Each row was made from one small tree. The marks that hang from a mark follow it in brackets, in the order of their numbers. Every link used is in the known rows. Write each row's tree.
Each row is shifted at random along 7 fixed directions that mean nothing.
Known rows
k919[k46[k454 k577[k664 k877] k726] k421]: [-229 -280   42   42  256   -8  122  -94   88  -53   22   -9 -104 -139
   35  193   85  -38 -146  -33  -20   34  -94  -66  -52   -3  -39  -65
 -185  112   -1 -107 -131  -44  114   -7  -16 -168  209  286  -95  -18
   41  -29  124  -43    9   93  -87   78  112   63  127  -85  -64  113
   79   68]
k877[k208 k726[k454[k46[k577] k498]]]: [  51  -22  183  -67  119   59  -94  -86   52   59  -18   34  -36  -63
 -108  379 -374  -13  -44 -110  -23  165  275 -187  -31  -87 -111  116
  -42   71   13    3 -138  -33   45   43 -152   28    2  341  153 -137
   70   40  126  -46   35  -38  -63  115 -168  -68   17  -97  123  115
  214  -58]
k919[k46[k454[k498] k577[k664 k877] k726] k421]: [ -86 -302  102  -90  132  -59   39 -197   36    7 -103  -10   50   24
  143  204   97 -175  -68  127   13   -6 -424  119   36  -21   12 -343
   93  198  147   67   75 -165  140   65  232  -48    5  170   66  129
  -86  -35   64 -105   38   73   13   28   82  238  215 -240 -164  166
   75   21]
k909[k421 k577[k664] k698[k46[k454 k726]]]: [   6  -67  153  131   89 -114  -58  -33   56  -84  -62   80   53   16
    9   51 -172 -126  -71  -41    5  -30  279 -100  -14 -121  -12   78
 -174  -83  -18   65 -113   13    9   72  -29   79  230  165  155 -118
   47  112  175 -176   21  204 -103  257 -231  -36   61 -142  157   74
  156  -94]
k208[k577[k664[k690[k498]] k877[k726[k454]]]]: [ 247 -330   23  -92  -38  251  180 -145  -20  248   70   37   13  -38
 -206  202    4   83 -119 -186   26  -75  139 -269   15  -71 -120 -217
 -397  304  -60   70 -154  -41   51  -32  -85  -67  230  471   19   30
  -67 -213 -140   -7   77   75   85  157   32   28  145 -240   13   10
  193  -95]
k46[k454[k498] k577[k208 k664[k690] k877] k726]: [-108 -303   74  -38  172  103   79  -83  107  169   59  -57  -65 -160
  -65  326 -123    8 -134   19  -24   11  -83  -54   -1   40  -29 -106
 -137   23   67  -14 -100 -118   72  -58  -79 -140  277  548 -173   28
  -60 -169   -8 -111    5  179   50  172  107  117   99  -72  -63   80
  -20   87]
k664[k46 k690[k454 k498 k648[k909]]]: [-300   -1 -102  228  -49    2   62  -37   89  155  -52  128  -68   60
   22  -24 -230  -42  108 -184    7  -23  116  -62   45  -40  -24   73
  -21 -113  -67  122  -26  131    3   56 -118   43  126  337 -283  -86
  -50  190 -229   55  117   13 -105  160  -59  -50 -199 -168  178 -138
  100  -93]
k577[k664 k877[k2 k726]]: [-178 -244   13  -91  101   74  118  -76   36  263  108  -25   36  -21
   17  122   97  -44  -77  -29   10  -57  -60  -46   47   36   37  -34
  132  119  -60   77  -65   -4  113  -20 -222  -96   35  241  173  169
 -153  -48  -64   31   -7 -140   57  -12   42  104  124  -35  -12   52
   28   44]
k919[k46[k577 k726] k421]: [ 111  -16  178  -12  278 -107 -124   98   34  -34  -62   -5   78 -221
    8  234  114  -28   75  142 -194 -148 -149   65   -6   50  -69 -139
  -30   -1  197   77   74 -172  -84 -163  386  128   34  -64   33  -27
  -46  -46  165 -140 -182    0 -240 -148  -66  -85  112  144 -133  -32
  -61  215]
k421[k726 k919[k46[k454]]]: [-188   37 -171  -36   42  -12 -110 -166    0   32 -178   99   13  -81
   77  -74    8 -105  -22   35    6  -85  -10  191 -123  -28  -76 -215
  186   21 -107  -48   67   82   95 -141   67   29  -25  -85  257  -14
  -69   74  220   45  209   32  -17  119 -136  -13  -37  -13 -170   70
   89   81]
k208[k577[k877[k726]] k664[k46 k690[k454[k498]]]]: [ -73 -181  136   19 -316  199  144  -58   79   31  -96  -64   -3  -36
 -109  152 -270    7  -47 -198  -54   87  278 -287   94  -43  -70   57
 -166   15  107  139  -66  -35  146   37  -38  -81   74  649   80 -111
   -4 -101 -161 -163  124   87   -2  235   -8   -5   37 -307  239 -117
  203 -116]
k454[k46[k577[k208[k664[k690[k648]]]] k726] k498]: [ -51 -221  -48  151  -50   24  -20   19   74   59   19  140  -80   36
   32   77 -223 -121  -21   39   64  123  -27    1   29 -128  -40 -116
  -89   39  -90  236   32  -61 -163   70   92  126  111  502 -179   82
  -27   70  -84  -90    4  120  -23  234   77   -9   17 -213    7   31
  182 -123]
k919[k46[k454 k577[k208] k726] k421]: [ -58 -206   -1  226  254  -84   19   14  -10  -52  165   18  -81 -140
  151  109   80  -75 -109   10   49   74  -24  -83  -45  -36  -12  -71
 -105  173  -67   42  -73  -69   -7  -10    6  -49  199  320 -104   16
  -29   61   39  -28 -107  121 -231   85   43  -49   86 -243   -9  -37
  267   46]
k648[k690[k454[k46[k577[k877]]] k498] k698]: [  29   69  137   18  255  125  -39  -47   11  106 -216  122  -41  -40
 -117  373  -28   46  -35 -207  -32  -94    5 -180  112  -47 -114 -154
 -183  -44 -146    8 -158   67   11  -34   41   43  136  108 -273 -114
  -91  -16  -96  -13  -40  100  -18   84  -50  -73   77   -5  -13   -2
   73  -32]
k690[k909[k421 k577[k208]]]: [ -32 -128  -18   -9    2  202  136  -10  126   98 -124  108  -59  -10
 -128  173   43   29 -135  -55  -19  -12  219 -173 -126   19 -103    4
 -270  -85 -163 -139 -154   90   10  -73   72  -61  149   -3 -256  -67
   39  -95   67   73   -5  129   -7  146  -69  -74   45  -13  -92   83
 -182  -92]
k677[k498[k726[k454[k46[k577[k208[k664] k877]]]]]]: [-123 -143  -24  -20  180   40  -39   25    0   75 -287   12   17  -65
  -67   36 -205  -26   -3  144  -61  -17  -31  -41   83   46    0 -114
   41   54    7  172   -1 -134    4  -47   -4   -5   21  318 -153   82
 -239   49  -45  -52   11   -6 -121  -24  -39    2   40   40  101   -2
  102  159]
k664[k46[k454] k577[k208 k877] k690[k498]]: [ -17 -213  -45  -59  -42  100  211 -144  105  146  138  159    4  118
  -39  234  -27  -44    6 -123   72   93  108    9  -83 -157  -70   23
 -342  130  -51   75  -28   85  -15   76  -98  -29  201  282 -314    8
   39   66  -49  -88  222  251  192  359   32  121  -48 -267  -48   45
  112 -171]
k698[k46 k690[k454 k648 k909[k577[k664]]]]: [-291 -185 -184  173   61   50  164   11  188   74 -106  145 -147   62
  -12  -90  -90  -32   28 -127   14   28  -16   -2   -8  -42   28  -29
 -151  -92 -125   55 -128   55  -32   74  -73  -38  137  131 -321   26
   91  122    5  185   71  -80 -159   51   21   32  -40 -153   60   20
  -17 -156]
k690[k498 k648 k909[k421 k577[k208] k698]]: [-141 -117   -5  141  -94   57  259   98  180  166 -379  -97   51  127
  -76  226 -133   64  -78   28  -99  -87 -100 -185   76  185   86  -25
   -7 -170  133   81    0  -62  174  -26  210 -117   12   72 -374 -129
 -147 -213  -38  -54   15  -50 -159   -4   73  150   22 -114   67  -86
 -460  -44]
k690[k454 k498 k909[k421 k698]]: [-271   63  -35  149  -76  -45  216   44  144   95 -277  -22  -24  125
   20  175 -121   22   50   53  -82  -56 -115  -86  131  125   83   68
   21 -173  129   58   32  -14   82   42   28  -55    4  172 -390 -108
  -19  -66  -41  -82   45 -104  -95  -41  140  133  -33    0   94    6
 -373  -15]
k877[k2[k677 k726] k208[k664]]: [-129  -61  -71  -72  225   -3 -160  -78   72  100 -126   75  136   11
  102  -85  215 -172   62  199   -8 -103  -98  208   65  -29   23  -27
  288  -32    8  154  157   -5  -80  -75  136   79 -139   77  388  268
 -109   84   29  -10   73  -47   28   -5  -85   47  -58   85  -92  114
   52  135]
k648[k690[k498[k726]] k909[k698[k46[k577[k208]]]]]: [ -64  -40   43   77  377   61  -71  -47   37  124 -220  146   35   52
  -45  117   84  -41   18   51   21 -117   15  139   39  -26   -3  -78
  -85  -54  -52   95 -105    5  -78  -26   84   81   24   88 -162   58
 -121  100   10  168  -22  125   39   72   -2  -13   32    5  -26   85
   49  -19]
k909[k577[k208[k664] k877[k726]]]: [-356 -178  -75   78   30   25  169   73  117   57 -123   40  -40   -3
   33  -77  -93  -91  -67  123   35   77   -6  -33   81   18  120   64
   20  -85 -105  147   -4   17  -10   24 -140 -100   20  217 -164  213
 -114   14 -107   30   17  -24  -93  130  147   76  102   -5   30   71
   -4   -4]
k46[k454 k577 k726]: [-125  -16  -65  169  139  -28 -111 -115    6   78   78   55 -139 -272
  -96   42  -62    4 -181 -168  -15  -72  215  -24 -109   27 -141  -63
  -62 -120 -200 -192 -185   15   12 -170  -56   32  235  157   51  -67
  -45   51  155  -83  -54  211 -177  229 -122 -140  -70   33  -75   61
   84  143]
k677[k498[k726[k454[k46[k577]]]]]: [ 133  -71  -70  -78   35   71  -32 -182  -28   72 -170  102   -8   60
 -134  145 -135   -4  -50  -69   17   55  183  -67 -126  -81 -160 -125
 -150  154  -61  -90 -120  -11   39   45  -13   34  -39  129   81 -120
   37  109  149   -7  141  135  122   89 -113   17  -51 -127   -4  174
  116  -48]
k909[k421[k919[k46]] k577[k664 k877[k726[k454]]]]: [  14 -167 -111  -53  232   66   92   52   53   70  -49  228   -7  -39
  -58  224   -5  -50   37  138  -26 -125   70 -110  -49 -109  -43 -106
 -488  194 -229  155    1   14 -249  -76 -114   43  206  101 -123  143
   62  -62  -19   58   66  -13   85   15   68  -67  244  175 -101  168
    1  -63]
k664[k46[k577[k877] k726] k690[k454[k498] k909]]: [ -18 -149  135  121 -224  -15   69 -121   79  191   -7    3   -7   71
   -1  224 -302  -71   21  -38   -7   73  -72 -127   97  -33    8 -114
  -39   64  112  162  -35  -57   93  123  -47   -6  111  440 -269  -75
  -21   55 -117 -153   35   94  -61   95   68  126  -38 -354  116  -18
   79 -148]
k909[k421[k726 k919] k698[k46 k690[k648]]]: [-356  141  -80  226   68 -138  -70  183  166  -76 -331   -6   54  -22
   63 -189 -126  -40  121   10  -91  -98   37  124   18   19  114   86
  253  -56  105  152   72   63   43  -15  -39   53  -29    0   82 -172
  -48  111  199   39  128 -132 -143  -22 -114  -28 -115  105  157 -105
 -122   62]
k909[k421[k726 k919] k698[k46]]: [-187  121   22  139   57  -40   -9  149   62    4 -286 -117   51  -54
   14   17  -97   55   45   71  -90 -123   33   -9   68  118  100   19
  213    6   97  138   65  -18   58 -129  -44  -22  -20  109  181 -135
 -115  -87  106   11   18 -103  -48  -63    3  -39  -21  124  133 -131
 -157  112]
k909[k421 k577[k208 k877[k2 k726]]]: [ -38  -19  179  -82  196   45    1  112  169   62    5  119  101 -102
  -99  261  -67 -101  -40  -47 -104  -11  450 -255 -115  -96  -93  293
 -171  -29  -65   -1 -190  162   32    7 -154   30  184   39   10 -139
    3   88  167 -133  -37   37 -154  165 -309 -150  110   88  123   44
   47  -35]
k877[k2 k208[k664[k577]] k726[k454]]: [ -82 -321 -191   45   55   13   53 -112  -52  413  189  123    8   65
   75   48  155 -104   12  -24  124    0  -25  139   81  -64    9 -168
   91  157 -171  269  124 -113 -147  -55  -65   61  -47  312  253  405
 -161   -9 -154   89   56  -53  102   73  118  135   36 -180 -145   76
  123   -4]
k726[k454[k46[k577] k498]]: [ 168    1  100  -38  173  147  -98  -48  -28   21 -114  -11  -77 -163
 -219  406 -296  118  -55 -116 -107  -25  104 -214    1   29 -170 -102
 -178   81  -52  -54  -90 -123  -58 -140   74   51   81  240   59 -127
  -27 -121   40  -38  -84  -36  -59   30 -113 -180   61  111   53    5
   67   19]
k664[k46 k577[k208 k877]]: [ 128 -256   18   -1  -76  172  110  -92  -66  183  254   93  -25   17
  -64   31   66   -7 -134 -230  120    8  182 -198  -54 -126  -77  -51
 -229  328 -289  132 -164   90   16  -25 -165   -5  229  161    0   35
 -128   70 -223   38   15  168   90  274 -104 -121   14 -312   69 -151
  381 -130]
k2[k726[k454[k46]]]: [ 104    8   -1    0  240   74  -49  -48  -47   13 -138  -51   44  -89
  -47  141  -69   71   33   96  -81  -96 -154  -17   88   65  -11 -157
   68   41   28  109   96 -136  -80 -138  -28   20  -21  121  146   81
  -89  -78  -84   19  -42  -99  -15  -90  -16  -38   18  154   15    6
   54   78]
k46[k454 k577[k208] k726]: [ 140 -127   52   43  120   50   -9  -52    1   63  169    6  -44 -164
  -70  206   -2   12 -175  -40   21    7  159  -66 -130  -37 -116  -65
 -248  -23  -41 -123 -150  -76   20  -81   -4  -41  263  191    1  -76
   51  -67  135  -95  -37  266  -71  176  -46  -21   74 -140  -99   49
  117   39]
k208[k577[k877[k2 k726]] k664[k690]]: [ 142 -228   87  -65 -151   91   60   28   47  110    0   24  140   26
  -47  172   82  -60   25    7  -31   23  139  -80   91 -100  -37  -35
 -211   68  114  192   45  -66  -41   46  110    8   18  302  117  103
    8 -124  -52 -139   29   27   17   75   81   83  174 -157    2    5
   78  -96]
k46[k454[k498] k577[k208 k877[k2]] k726]: [ -61 -118  -21  -51  300  -48  -40  -31   61  142   93   91   36 -100
   15  361   26 -145  -15  174  -15  -52 -200  173  -11  -28  -27 -165
  -30   10  -21   77   48 -107 -128  -64   -1   70  118  128  -56  198
 -102   25   66 -139  -30  116  -22  125   65  101  186   69 -204  159
  -22   71]
k690[k454 k648 k909[k698]]: [-105  100 -199  234   13  -59  -31  112   39  112  -19  160  -97  -48
  -55   15 -177  -30   71 -112  -62 -141   81 -152   64   -5  -41   81
 -165  -81 -203  177  -92   85 -143  -78  -63  163  201   56 -304  -73
  -64  164 -148  -41  -20  -40 -284   67  -77 -211  -98   74  130 -163
    4    3]
k677[k498[k726[k454[k46]]]]: [ 129 -160 -119  -32   13  119   68 -173 -108  137 -130  -15    5  105
  -48   82  -50   62  -31  -23   52    8  -14  -90  -12   21  -52 -256
   -6  213  -60   19  -27  -96   62   -2  -65  -35  -96  229  132   16
 -101  -12  -59   69  120   42  174   -8   23   83   -9 -187   13   65
   96  -15]
k2[k677[k498] k726[k454[k46[k577[k877]]]]]: [  89   53   40    4  205   52  -56  -46   49 -129 -288  -11   -3  -31
 -125  194 -192   33   12   54  -62   26   35 -244   26  -53  -47   30
 -245  245  -12  -26  -96   32  -15   64 -158  -81   72  159  141 -149
   86   82  -35  -77  105   28    9   -8  -25  -58  -56   82  212  149
  148   -8]
k454[k46[k577[k208 k877] k726]]: [-138  -98  107    3  245   65   45   52   76   63  -74  -40  -65 -208
  -97  272  -82   61 -125   83  -85  -30  -84  -41    1   85  -17  -67
  -21  -87  -34  -17 -101  -80   -1 -162  -65  -64  147  164 -183   14
 -103  -86    8  -36 -148    7 -118   57   57  -35  121  160  -77   14
  -52  153]
k208[k577[k877[k2]] k664[k690[k454 k648]]]: [-213  -60 -105   38  -31   40   65  139  192  -24 -130  109  -13  -65
 -121   97  -83  -55   80 -104 -130    5  203  -68   14  -95 -101  173
 -278 -179   63   88   -8   72  -70    4   43    5  154  263 -241  -73
   93   13  -11 -153  111   19 -144  134    3  -25    2   76   90  -90
  -58  -46]
k726[k454[k46[k577[k208 k877]] k498]]: [-252  -25   25  -44  273   27  -17   10   70  -12 -264    0  -53  -83
  -59  265 -303  -20  -16  120  -71   43 -223   26   74   56   26  -58
  115    7   12   70   41  -83  -20  -45 -100  -46   -7  207 -252   87
 -144   -6  -51   17  -37 -136  -71   11   26   34   93  197   19   65
  -36   63]
k577[k208[k664] k877]: [ -25  -71   52  -55   59    6    7  133   43 -126   52  118   31   43
   39  -86  -42 -122   56  160   38   77   27  -19   55 -149   43  127
 -212   52  -30  192   18   32 -127  116  -50   37  139   92 -222  105
   11  106  -66  -63   32   46  -65   75   14  -43  121    7   90    1
  216  -71]
k877[k2 k208[k664]]: [-150  -90   29  -48  101   17 -128  -22   42   93   64   79   37  -72
  -10   -6   19  -90  -22  -83    1   14  258   -1    1  -58  -71  117
  125  -84  -74   41  -51   41   13  -48   26   65   24  161  192   49
  -96   75   93  -35   16  -30 -110   95 -212 -104  -37  -20   28  -25
  168   61]
k726[k454[k46[k577[k664[k690]]] k498]]: [-107 -101   14 -107  162  120  -91 -152   86   62 -133  134 -104  -91
 -165  299 -327   -2  -22 -116  -65   52  111  -46  -45  -71 -171  -12
 -134   31  -51  -56  -69    3  -63  -30  -20   48  101  421  -71  -57
   45    2   85   -9   60   -6  109  158 -126  -74  -41  129   -8  157
   48  -29]
k690[k454 k498 k648 k909[k421[k919]]]: [-257   61 -221  191 -182  -23  147   37  153  125 -184  121  -71  158
   61  -71  -78  -49   61   -3    4  -45  -88  -44   20   20   28  -70
   46  -22  -65  115   40   97   57   58   15   25   77   57 -446  -89
  -27   41  -60  -18  126  -40 -108  -25   63   75  -93 -139   51  -48
 -195 -107]
k664[k690[k454[k46[k577]] k648[k698 k909]]]: [-191  112  -16   90  219   90  -66   53  145  109 -298  132  -98  -54
 -108  383 -187   51   65 -164 -124  -23  150  -66   52  -18 -129   89
 -227 -348   -8  -40  -70   88  -84  -56   59   12  105  185 -301 -173
  124    6  -79   82   20  103  -16  104    0  -78  -56  172  -13    6
 -179    9]
k919[k46[k577] k421]: [  -4  -29  -52   41  244 -102 -125   54   -6  -19  -45  166    2 -131
   60   79  182 -106   61   45  -60 -111 -111   87  -29  -31  -76 -145
  -39  134  -94   98   41  -20 -184 -108  265  179   14 -101  -90   97
  -77  116   54   15 -148  -37 -186  -44  -76 -161   63   95 -157  -17
   75  114]

Which tree is each row?
[-164 -207  -22 -130   73  212  182 -144  129  -37   63   76   12    3
 -113  156  117  -55 -112 -100   11   55  156  -41  -67 -133  -83  136
 -261  119  -86  -13 -110  143   24   46 -236 -123   84  220  196   43
  121   52    4   -8  188   87  238  231   41   24   53  -21   35  139
  163 -152] => k208[k577[k664[k46] k877[k2[k726]]]]
[ -66 -136  150    0  119   51   92   89   77  145 -132  -44   54  -96
    1  191 -167   23   77  182 -122  -91 -200  -68  191   71   37 -167
   65 -131  178  281   91 -190   -9 -112  125   29  161  481 -304   63
 -224 -142 -164 -187  -93  -52 -200   10   41   47  109  -18   44 -147
   17  147] => k577[k208[k664[k690[k454[k46[k726]] k498]]] k877]
[ 132 -155  137  -26   -6  -19    3  -19  -20  156   -4  -93  103   -1
   80  249 -107  -96  -60  119   29   15 -182  -51   93   23   75 -180
  102  148  124  187   26 -181  111   49   -8  -37   34  221    8  100
 -164  -81  -83 -129  -56   41 -106   19   34  166  202 -279   11   -2
  113   15] => k46[k454[k498] k577[k208 k877[k726]]]
[  13  -54  109  -30  221  156  -40   -1   38  176 -315   -1   41   56
  -50  242 -115   -6   51  -71  -76 -177 -131  -62  190   52   -8 -234
    2 -158   54  195   11  -91   28  -66  226   27   28   72  135   28
 -144 -110 -218  127  -20   53  -19    0  -76   13  141  -74   74  -95
  -43  -25] => k690[k454[k498] k648[k698[k46] k909[k577[k664]]]]
[-188 -225 -133  189 -196  107   36 -138   24   -9 -406  -18   12   96
  -42  -64   11   -4 -111 -163   54  -37   66   91   92   11  -17 -208
  -95 -218   33   13   31  -67   89  -32  238  -97    5  264  129   48
  -45 -137 -129  105  155  181   36  253   72  129    7 -274  -21  -34
  -10 -118] => k208[k577 k664[k690[k648[k909[k698[k46[k454]]]]]]]
[-241 -192 -106  -34  153   90   69   79  128  145 -120   59   81   82
    8  117   93  -64   18  -14  -18  -25  -72   77   94  -19   34    2
  -10 -130   36  159   93   35   -6    8   24  -75   23  274 -206  158
 -134  -64  -97   30  117   62  117   81  102  160   45   13  -73  -34
 -145   -8] => k577[k208[k664[k690[k648[k698]]]] k877[k2]]
[  -1  -31  -62    5  100  108  -32   36   34   92  171  162  -92 -210
 -120  111   78   -4  -64 -147    7  -11  390  -84  -85  -84 -132  107
 -248   -6 -250   20 -182  104 -164 -146 -146  104  128  118  102   48
   39   52   -1   30  -19  103  -87  232  -79 -237   33   59  -62   17
  176   62] => k877[k208[k577] k726]
[-216  120   -5  145  283 -130 -115  164  109  -33 -179  138   14  -44
   95 -102 -106  -90  301  194 -111  -73 -108  266   65  -23  100    6
   83  -59  105  196  176  -24 -233   21  -65  148    4    9 -193  101
   12  207  188  114   38 -207 -248 -162  -46  -32  -42  261   60   73
  -92   48] => k698[k46 k690[k909[k421[k726[k454]]]]]
[ -73 -241   25  118  129   40   40   17   94  238   86   74  -72  -98
  -36  142 -183  -12  -80  -57  -13  -25  -14  -95    2  -20  -49  -99
  -16   45  -72  179 -104  -33  -13  -47   -8   63  258  507 -267  -20
 -152   12  -59  -83  -88   21 -161  152  -46  -45  -26 -155   42  -87
  123   39] => k454[k46[k577[k208 k664[k690[k498 k648]]] k726]]
[ -37 -142  -79  -52   59  117   38 -255    2  133 -236    7  -35   48
 -120  100 -102   33 -173  -84    8   39   55   11 -115   22 -114 -160
   81   17  -15 -172  -90  -57  173  -43   12  -88 -114  191   30  -43
  -19  -33  198   97   88   40  124   72  -40  131  -25 -106  -98  155
  -28  -13] => k498[k726[k454[k46[k577]]]]
[-119 -167  145   88   14   17   92   14   31  122   14 -184   18 -121
   -6  153  -92   57 -128   51  -48   -6  -83   23    5  136   56  -51
  144 -103  167   31   17 -177  136 -103   -2 -137   36  297   -1    2
 -120 -132   -3  -50  -83   44  -47  -18   71  121   14 -122  -18  -92
  -78  122] => k664[k46[k577[k208] k726]]
[-266  -91 -132  112  202   14   92   31   88  137 -279   90   16   26
  -89  124 -201  -57  -29   50  -10  -79   -8  -68   64    2   62   39
 -160 -104 -106  118  -39   41  -35  -23 -190  -69   86   28 -128   97
 -104   34 -204  144   96   -9  -69  129   44   49   96  119   34   71
  -81  -47] => k690[k648[k909[k577[k208 k877[k726[k454]]] k698]]]
[ -89  -70    1  -58  485  130  -17  -33   83  117 -121 -150   38 -133
  -87  329  -26   72   30   97 -120 -110 -155 -125  117  136   40   12
  107  149   67   58   22  -91    2 -162 -178 -143  -20  342  263  108
 -140 -141  -91   26   34 -157   20 -119   71   22    5  237  102   36
  -67  176] => k577[k877[k2[k677 k726[k454[k498]]] k208]]
[ -55 -215  378 -238  145  162   49  -73  112  175  147 -204  118 -137
  -88  579 -254   38  -40 -139 -143   39  250 -252   37   60  -39  235
   36  -19  259   47 -119 -122  290  -41 -195 -160   98  523  334 -140
  -70 -150   93 -198   87  -61  -35   41 -187   53  104 -131  209  -68
  103   88] => k577[k664[k46[k454[k498]]] k877[k2 k208 k726]]
[  77   38  116  -73  126   36  -14  -68   52 -119   33  -10  -25  -29
 -116  203 -259   13   36   31  -67   76   65  -46  -45  -71  -82   63
 -211   13  145  -71   -6  -60  -16   56  -57   -2   63  186  119 -127
  157  -22  144 -114  136  101   86   63   -7   26   23   76   77  171
   29  -78] => k46[k726[k454[k498]]]
[ 147   52  -32  -66  113   20 -154 -168   -7  -35 -359   56   80   36
  -52   98  -61  -57   21  106  -25  -52  -83    8  -21  -61  -87 -187
  -11  180   15  -14   47  -21  -24   16   90   44  -86   -6  345  -27
   25   95   21  -48  132   58  110   -6 -134   29  -88   11   -7  215
   99   12] => k2[k677[k498] k726[k454[k46[k577]]]]
[-115 -172 -203   50  -75  -33   98  -85  137  161  -31  261  -23  181
   -4  -83  -98 -156   27  -79   91   27   16   30  -53 -160  -30  -57
 -132   55 -150  129  -23  157  -73  149   38  109   88  125 -280   53
    7  168  -23  -10  163   78   38  243  -25   82  -90 -199  -34  100
   25 -196] => k909[k577[k664[k690[k498 k648]]]]
[ -18  -31   82 -177  317   42 -134 -103  103   38 -240  -23  119 -108
 -148  172  -58  -50    5   45 -142 -123   37 -113  -11  -22  -87   53
  -56  187  115  -54  -81   29  114    3  -69  -83   94  121  378 -101
  -27   54  100 -133  134   -8   24  -76 -218    9  -65  172  151  160
   55  125] => k46[k577[k664 k877[k2[k677[k498] k726[k454]]]]]
[-185  -97   68  108  179   -1   87  102  103   47 -173  -61  -33  -84
 -115  252   16   86 -129  -99  -25  -53  167 -122   11   92   47   94
 -106  -41  -46  -39 -196   -8   30  -89 -171 -114  114  184 -143  -76
  -49  -96   47   59  -92    3  -65   72   47  -24   46   40   49  -39
 -152   75] => k909[k421 k698[k46[k577[k877[k208]]]]]
[-162  -49  -36   37   67  -89  -53  -23   53    5  -58   42  -31  -44
  126   48 -163 -116    6  117    8   64  -17   72  -37  -82   11  -16
   -4  111   28   81   40   12   59   43  -20  -54   84  173   70  -70
   81   64  211  -36  148  -28  -91    8   37   49   27  -95   25   65
  130   16] => k421[k726 k919[k46[k454 k577[k664]]]]
[  42 -171 -128   57   97   59   17 -171   44  284 -178  238   32  176
   -6   39 -240 -110   40   69   41   35   -1  -38   31  -75  -32 -202
   46   92 -123  232    3   25  -45   40   59  138   -6  294 -423  120
 -195  165  -12   54   54   15 -101  156 -114   43  -58 -225    6   64
  131 -137] => k664[k690[k498[k726[k454[k46]]] k909[k577[k208]]]]
[ -65 -199   83   21  -78   55  -71   11   56  111  -45  -45   79  -75
  -28   60    4  -24  -36 -114  -32   64  257  -68   85  -19  -43   57
   93  -88  111  109    4  -45   76  -40  150  -28   -4  382  145   11
  -89 -107   -9  -87   -8   -8 -120   83  -96   -7  -20 -181   75 -141
   99   37] => k877[k2 k208[k577 k664[k690]]]
